In the rows, zero is written as 128.
Here are made-up nodes, facts about them, and rows of numbers that follow some of those facts. Name the node behind each unnamed row.

How the nodes are related:
[K_64, K_343, K_580, K_590, K_989, K_732, K_4, K_985, K_102, K_584, K_326, K_234, K_398, K_244, K_30, K_46, K_990, K_17, K_510, K_629, K_766, K_760, K_578, K_861, K_382, K_425, K_976, K_460, K_447, K_251, K_522] Σ lastun
[K_851, K_29, K_893, K_296, K_544, K_213, K_490, K_180, K_10] Σ mifleplo
[K_178, K_468, K_844, K_466, K_901] Σ skebrol
[K_508, K_267, K_444, K_647, K_434, K_97, K_149, K_942, K_633, K_637, K_919, K_773, K_743, K_141, K_39, K_206, K_60, K_194, K_759, K_221, K_315] Σ steri
[K_392, K_27, K_241, K_320, K_384, K_608, K_509, K_6, K_217, K_559] Σ bregrul
[K_780, K_724, K_456, K_238, K_143, K_829, K_556, K_201, K_290, K_303, K_249, K_721] Σ skobras
[K_892, K_376, K_603, K_310, K_862, K_53, K_943, K_69, K_604, K_690, K_611, K_938, K_373, K_491, K_224, K_88, K_167, K_23, K_24, K_641, K_367, K_680] Σ pluzo
[K_245, K_150, K_876, K_591] Σ vatu
[K_814, K_147, K_856] Σ silu
[K_951, K_860, K_842] Σ guklosi
[K_151, K_663, K_950, K_161, K_56, K_289] Σ noroste
[K_754, K_234, K_641, K_249] Ψ K_87
[K_64, K_456, K_141, K_842, K_856] Ψ K_96
[K_343, K_29, K_926] Ψ K_187
[K_851, K_663, K_315] Ψ K_805
[K_393, K_862] Ψ K_184
[K_178, K_603, K_97] Ψ K_340
[K_508, K_380, K_509] Ψ K_407
[K_80, K_590, K_24] Ψ K_566
[K_392, K_896, K_985, K_135, K_860] Ψ K_602
[K_780, K_147, K_206, K_425, K_901] Ψ K_292
[K_892, K_724, K_149] Ψ K_569
[K_580, K_475] Ψ K_769
[K_376, K_4, K_743, K_6] Ψ K_809
[K_673] Ψ K_561
[K_267, K_893, K_53, K_143, K_674] Ψ K_871
[K_989, K_951, K_319, K_919, K_491] Ψ K_70
[K_732, K_27, K_56] Ψ K_802
[K_427, K_943, K_556, K_559] Ψ K_725
[K_444, K_218, K_522] Ψ K_897
[K_468, K_238, K_161, K_760, K_675] Ψ K_682
[K_102, K_241] Ψ K_811
[K_310, K_647] Ψ K_335
[K_584, K_773, K_718] Ψ K_598
[K_326, K_938, K_289, K_767, K_721] Ψ K_59
[K_434, K_88] Ψ K_554
[K_245, K_290, K_167] Ψ K_884
[K_398, K_150, K_469, K_221, K_680] Ψ K_955
[K_244, K_10] Ψ K_2
[K_942, K_850, K_886, K_911, K_23] Ψ K_26
[K_814, K_861, K_137, K_367] Ψ K_198
[K_876, K_33, K_585, K_39, K_256] Ψ K_92
[K_69, K_633, K_17, K_384] Ψ K_67
[K_30] Ψ K_305
[K_151, K_544, K_637, K_303] Ψ K_956
[K_296, K_373, K_170, K_460] Ψ K_197
[K_604, K_990, K_844, K_194, K_591] Ψ K_620
[K_46, K_829] Ψ K_700
[K_213] Ψ K_189
[K_291, K_251, K_833] Ψ K_365
[K_690, K_510] Ψ K_277
[K_320] Ψ K_32
[K_997] Ψ K_250
[K_396, K_766] Ψ K_323
[K_950, K_45, K_382, K_217] Ψ K_36
[K_611, K_629, K_180, K_60, K_466] Ψ K_153
[K_490] Ψ K_635
[K_201] Ψ K_577
[K_608] Ψ K_183
[K_224, K_578] Ψ K_350
[K_976] Ψ K_694
[K_447] Ψ K_274
[K_759] Ψ K_660
{K_754, K_343, K_851, K_393, K_29, K_178, K_392, K_780, K_896, K_580, K_673, K_603, K_590, K_989, K_468, K_985, K_862, K_27, K_584, K_647, K_53, K_326, K_943, K_724, K_456, K_245, K_475, K_149, K_398, K_951, K_150, K_876, K_69, K_30, K_151, K_296, K_633, K_637, K_291, K_320, K_33, K_886, K_919, K_844, K_135, K_396, K_556, K_585, K_510, K_384, K_380, K_141, K_39, K_469, K_860, K_373, K_161, K_170, K_856, K_491, K_718, K_206, K_289, K_926, K_760, K_767, K_466, K_194, K_6, K_23, K_976, K_460, K_591, K_759, K_251, K_221, K_137, K_833, K_721, K_10, K_367, K_680} Φ a
{K_64, K_508, K_80, K_376, K_267, K_427, K_4, K_102, K_97, K_218, K_244, K_942, K_238, K_544, K_241, K_990, K_850, K_773, K_829, K_147, K_950, K_611, K_938, K_743, K_201, K_629, K_608, K_224, K_45, K_180, K_290, K_578, K_861, K_60, K_88, K_447, K_901, K_24, K_641, K_256, K_559, K_249, K_315, K_522} Φ b
{K_892, K_732, K_444, K_310, K_893, K_234, K_434, K_814, K_319, K_663, K_604, K_143, K_46, K_213, K_690, K_17, K_997, K_490, K_674, K_842, K_56, K_766, K_509, K_911, K_382, K_425, K_167, K_303, K_675, K_217} Φ c
K_178 ζ [K_884]
K_508 ζ [K_842]
K_780 ζ [K_69]
K_673 ζ [K_393]
K_567 ζ [K_673, K_805]
K_989 ζ [K_59]
K_732 ζ [K_725]
K_4 ζ [K_323]
K_444 ζ [K_143]
K_569 ζ [K_675]
K_943 ζ [K_135, K_320]
K_504 ζ [K_844]
K_434 ζ [K_213, K_926]
K_456 ζ [K_340]
K_26 ζ [K_901]
K_245 ζ [K_860]
K_700 ζ [K_393, K_320]
K_244 ζ [K_700, K_315]
K_942 ζ [K_170]
K_69 ζ [K_769]
K_30 ζ [K_673]
K_151 ζ [K_637]
K_296 ζ [K_856]
K_809 ζ [K_990]
K_241 ζ [K_217, K_161]
K_637 ζ [K_675]
K_897 ζ [K_842]
K_33 ζ [K_460, K_150]
K_997 ζ [K_871]
K_274 ζ [K_221]
K_527 ζ [K_469]
K_396 ζ [K_886, K_769]
K_147 ζ [K_29, K_766]
K_490 ζ [K_6]
K_884 ζ [K_724]
K_743 ζ [K_861]
K_141 ζ [K_320]
K_725 ζ [K_151]
K_39 ζ [K_673, K_844]
K_629 ζ [K_844]
K_469 ζ [K_87, K_901]
K_161 ζ [K_700]
K_170 ζ [K_274, K_161]
K_856 ζ [K_221, K_320]
K_871 ζ [K_637]
K_491 ζ [K_943]
K_911 ζ [K_393, K_213, K_30, K_508]
K_466 ζ [K_434, K_602, K_290]
K_425 ζ [K_29]
K_88 ζ [K_29]
K_6 ζ [K_567]
K_167 ζ [K_274]
K_460 ζ [K_833, K_4]
K_447 ζ [K_197, K_59]
K_292 ζ [K_29]
K_251 ζ [K_320]
K_641 ζ [K_504]
K_256 ζ [K_59]
K_217 ζ [K_860]
K_315 ζ [K_700]
K_833 ζ [K_938]
K_365 ζ [K_187]
K_680 ζ [K_256]
{K_754, K_64, K_343, K_851, K_393, K_29, K_178, K_508, K_392, K_892, K_580, K_267, K_4, K_444, K_862, K_893, K_584, K_326, K_943, K_234, K_724, K_97, K_245, K_149, K_942, K_238, K_814, K_876, K_69, K_319, K_151, K_663, K_544, K_143, K_46, K_637, K_213, K_291, K_850, K_17, K_320, K_33, K_997, K_844, K_829, K_585, K_950, K_490, K_938, K_373, K_842, K_491, K_608, K_766, K_718, K_45, K_289, K_926, K_578, K_861, K_767, K_60, K_194, K_167, K_901, K_303, K_759, K_251, K_641, K_256, K_217, K_559, K_137, K_249, K_833, K_522, K_680} ξ 976
{K_80, K_780, K_896, K_376, K_673, K_603, K_590, K_989, K_732, K_427, K_468, K_985, K_102, K_310, K_27, K_647, K_53, K_434, K_456, K_475, K_398, K_218, K_244, K_951, K_150, K_30, K_296, K_604, K_241, K_633, K_990, K_690, K_886, K_919, K_773, K_135, K_396, K_147, K_556, K_510, K_384, K_611, K_674, K_380, K_743, K_201, K_141, K_39, K_629, K_469, K_860, K_161, K_170, K_856, K_56, K_224, K_206, K_180, K_509, K_290, K_760, K_911, K_466, K_382, K_425, K_88, K_6, K_23, K_976, K_460, K_591, K_447, K_24, K_675, K_221, K_315, K_721, K_10, K_367} ξ 803

Some nodes and their rows:
K_198: [132 110 124 107 102 112 118 135 129 117 149 146 130 137 173 115 124 157
 127 146 123 125 131 137 125 122  59 112 138 116 148 124 139 132 130 131]
K_398: [120 108 106 119 106 127 110 123 134 124 112 163 138 148 201 133 143 108
 128  90 139 145 141 110 112  86 208 107 145 149  89 146 151 128 125 118]
K_942: [129 121 170 137 155 124 143 147 132 164 109 113 124  92  76 133  82 102
 116 129 132 154 118 137 124 138 146 127 108 114 136 170  93 112 125 126]
K_690: [106 119 114 112 134 128 113 119 124 122 132 115 124 156 149 120 152  98
 134 157 132 117  81 161 124 117 154 116 123 117 115 106 143 154 136 137]
K_407: [133 110 123 108 103 111 118 135 131 116 149 146 130 136 173 115 123 156
 128 146 123 124 133 135 126 121  58 113 137 116 149 124 139 131 129 131]
K_675: [127 126 113 115 146 133 106 120 120 119 119 135 122 186 181 125 150 128
 137 126 131 129  89 151 130 124 146 116 131 137 127 117 135 154 137 134]
K_724: [111 121 116 124 136 122 129 151 148 158  87 137 119 123  67 127 100 145
 112 138 128 169 126 128 139 120  95 144 107 145 125 157  78 103 129 119]
K_718: [130 128 148 123 139 125 144 148 147 156  94 142 110 115  50 136 112 136
 111 130 131 139 123 127 134 125 119 127 103 143 138 164 107 117 136 133]
K_46: [132 107 134 127 152 135 132 130 160 154  72 155 117 138  41 143 125 166
 125  87 134 137 106 126 127 137 186 135 116 144 172 185 120 100 115 140]
K_602: [135 112 124 101 106 113 120 134 130 115 145 142 129 135 172 116 125 158
 129 147 124 124 132 135 126 125  52 112 139 116 151 123 143 134 130 133]
K_919: [126 135 107 101 121 126 115 130 120 125 120 125 128 141 174 121 147 101
 126 143 131 139 113 135 128  99 118 111 133 134  96 123 135 153 139 126]
K_238: [114 120 120 126 144 124 130 149 146 161  88 133 116 128  69 126 106 147
 114 142 128 166 125 134 141 127  89 148 108 145 130 154  83 104 130 124]
K_997: [130 115 169 143 170 129 134 139 132 157 105 125 119 123  75 138  80 130
 122 121 133 145  91 148 119 153 176 130 105 113 165 167  88 108 120 131]
K_33: [137 128 172 129 152 125 145 148 132 160 103 120 123  88  77 137  81 108
 112 124 133 153 119 129 119 133 146 121 109 116 139 176  93 113 126 124]
K_4: [145 111 166 141 151 127 139 141 146 165  87 134 137  95  83 141  96 120
 119  77 136 157 129 113 116 131 195 122 123 123 145 203 107 102 113 128]
K_291: [130 129 148 122 138 125 144 148 147 155  94 142 110 114  52 137 113 135
 111 132 132 139 121 127 134 126 119 127 104 144 137 164 107 117 135 133]
K_267: [125 128 138 154 135 118 130 159 148 167 108 143 110 132  36 116 122 134
 110 124 118 136 104 132 139 120 128 134 101 135 131 173  84 117 134 132]
K_584: [139 115 137 123 134 131 141 141 162 156  72 155 123 113  53 142 124 145
 114  85 135 145 135 107 130 120 159 125 117 151 145 196 124 106 123 134]
K_373: [111 120 153 125 132 123 151 148 152 155 104 122 114 103  38 135 118 107
 107 150 132 128 119 139 136 126 112 123  94 129 127 153 119 126 140 137]
K_566: [132 110 123 109 101 111 118 135 131 116 147 145 130 137 173 115 123 157
 127 145 123 124 133 136 125 121  58 113 137 116 148 123 139 131 130 131]
K_147: [146 138 134 119 142 124 107 131 102 135 129 119 139 130 214 119 114  96
 132 120 132 159 109 131 111 109 162 111 146 118 105 137 110 142 127 116]

Name these rows:
No name comes twice in this set of rows, the named rows included.
[142 115 124 117 147 135 101 113 119 128 108 125 147 142 196 128 127 112
 142  84 138 149  93 131 101 118 231 110 152 112 134 159 131 133 108 124] -> K_425
[104 112 152 130 150 127 142 137 152 153 105 124 109 126  26 134 118 128
 118 150 132 119  92 159 132 144 139 134  91 123 154 144 116 120 133 144] -> K_892
[120 138 167 105 119 122 149 128 121 119 156 100 115 109 130 130 167  38
 121 175 137  76  99 158 125 110 134  81 108 108  93 104 188 191 162 151] -> K_591
[117 117 182 141 148 118 149 148 136 165 118 101 127  78  61 131  87  81
 113 143 134 138 112 145 120 136 151 122 100 100 128 161 103 120 130 131] -> K_641
[136 126 174 132 151 123 143 150 134 162 104 122 125  88  79 136  79 108
 112 122 133 153 117 129 118 132 155 121 108 115 136 177  91 113 126 123] -> K_833
[172 160 203 109 143 124 162 146 140 158 101 149  99  94  25 145 125 138
 112 122 137  96 101 122 117 130 149 108 101 141 161 167 136 136 149 151] -> K_844
[122  91 115  93 115 121 131 127  90 119 184 122 114  78 158 119  68  89
 130 177 114 152 136 151 121 121 101 105 139  77 154 149 134 102  97 117] -> K_700
[134 116  96 110 134 136 103 112 132 124  99 148 132 169 164 128 158 137
 140  91 133 135  97 130 119 110 197 116 146 140 133 148 147 135 119 133] -> K_382
[112 130  79 106 119 124 100 133 121 127 114 129 132 153 190 113 135 116
 127 144 128 168 117 132 130  92 107 125 138 140  86 119 106 137 131 112] -> K_556
[125 123 145 122 158 131 136 136 147 154  91 138 105 138  35 137 114 157
 121 134 131 130  91 146 133 144 135 138 101 138 168 154 106 113 130 141] -> K_319
[140 116 152 111 108 104 115 137 119 127 158 122 148  94 194 109  90 134
 130 140 129 136 119 133  97 123 103 109 145  82 147 132 117 124 117 120] -> K_504
[128 129 133 122 137 123 112 130 104 135 138 109 139 122 201 117 117  73
 132 136 131 151 108 141 114 109 164 109 138 107  95 131 118 146 129 118] -> K_743
[176 158 183 104 144 128 135 129  94 127 144 125 121 110 182 135 126  76
 129 121 136 110  97 131 104 115 190  81 134 113 123 145 151 168 142 135] -> K_466
[121 120 115 107 136 130 121 125  89 133 153 105 123 101 177 120 104  49
 131 157 124 158 112 149 120 105 166 108 137 101  98 139 124 131 115 116] -> K_315

The same nodes again, as new rows of numbers:
Named rows:
K_267: [ 95 156 153 164 109 106 141 119 114 127 126 101 176]
K_425: [181 123 177 171 130 127  72 131 134 119 135 151 135]
K_143: [123 161 144 144 139 125 160  96 144 189 130 109 132]
K_842: [ 96 137 118 147 106 107 220  84 114 173 123 103 153]
K_861: [114 159 174 156 132 119 116  99 121 156 149 100 155]
K_92: [147 102  97 131  99 125 108 129 130 110 125 146 113]
K_33: [ 90 170 102 130 112  91 173 143 166 169 136 145 118]
K_856: [144 113  62  56 162 135 163 158 185 195 127 137  49]
K_766: [130 154 175 166 126 117 127 101 136 163 144 113 146]
K_244: [163 105 156 108 140 110  69 151 149 106 174 160  97]
K_956: [153 101 119 127 120 140 106 123 115 112 113 126 127]
K_335: [152 100 119 127 121 141 107 122 114 113 113 127 128]
K_213: [121 156 137 107 154 111 204  74 135 201 150 136 116]
K_141: [154  97 122 108 111 111 112 142 135  78 143 168 115]
K_153: [157 102 122 129 123 142 109 120 112 116 110 125 131]
K_850: [ 86 163 132 135 138 121 158 131 133 164 124  91 145]
K_700: [159  75 101  80 126 128 131 119 129 121 135 138  93]
K_809: [154 105 123 129 121 132 106 135 123 116 113 133 124]
K_245: [110 163 119  95 146  99 183 135 161 175 130 140 114]
K_725: [154 106 123 132 120 137 104 131 118 113 111 129 129]
K_30: [142 105 165 104 140 116  99 126 118  94 184 178 105]

Rows to name:
No name comes twice in this set of rows, the named rows included.
[156 127 174 155 133 124  46 150 131  97 152 146 130] -> K_447
[ 86 139 111  82 140 111 215  96 127 172 149 122 116] -> K_393
[ 85 144 152 139 115  90 174 113 107 135 149 118 161] -> K_508
[129 169 149 116 161  92 191 110 161 212 145 153 111] -> K_490
[102 137 144 120 122  95 140 144 142 129 145 111 136] -> K_942
[134 142 100 122 163 139 138 167 164 198 101 110  99] -> K_147
[168 119 172 164 126 127  61 144 140 102 146 155 122] -> K_732
[141  88 116 105 123 131 139 106 102 115 133 136 118] -> K_805
[165  78  96  85 123 137 116 121 133 117 124 128  95] -> K_274
[126 164 147 144 142 115 160 108 151 193 130 117 129] -> K_303
[136 174 143 134 153 116 166 102 157 199 128 131 123] -> K_893
[ 80 154 124 106 138 112 207 105 122 171 141 123 132] -> K_926
[130 143 161  96 145  92 137 131 165 167 169 146 102] -> K_251

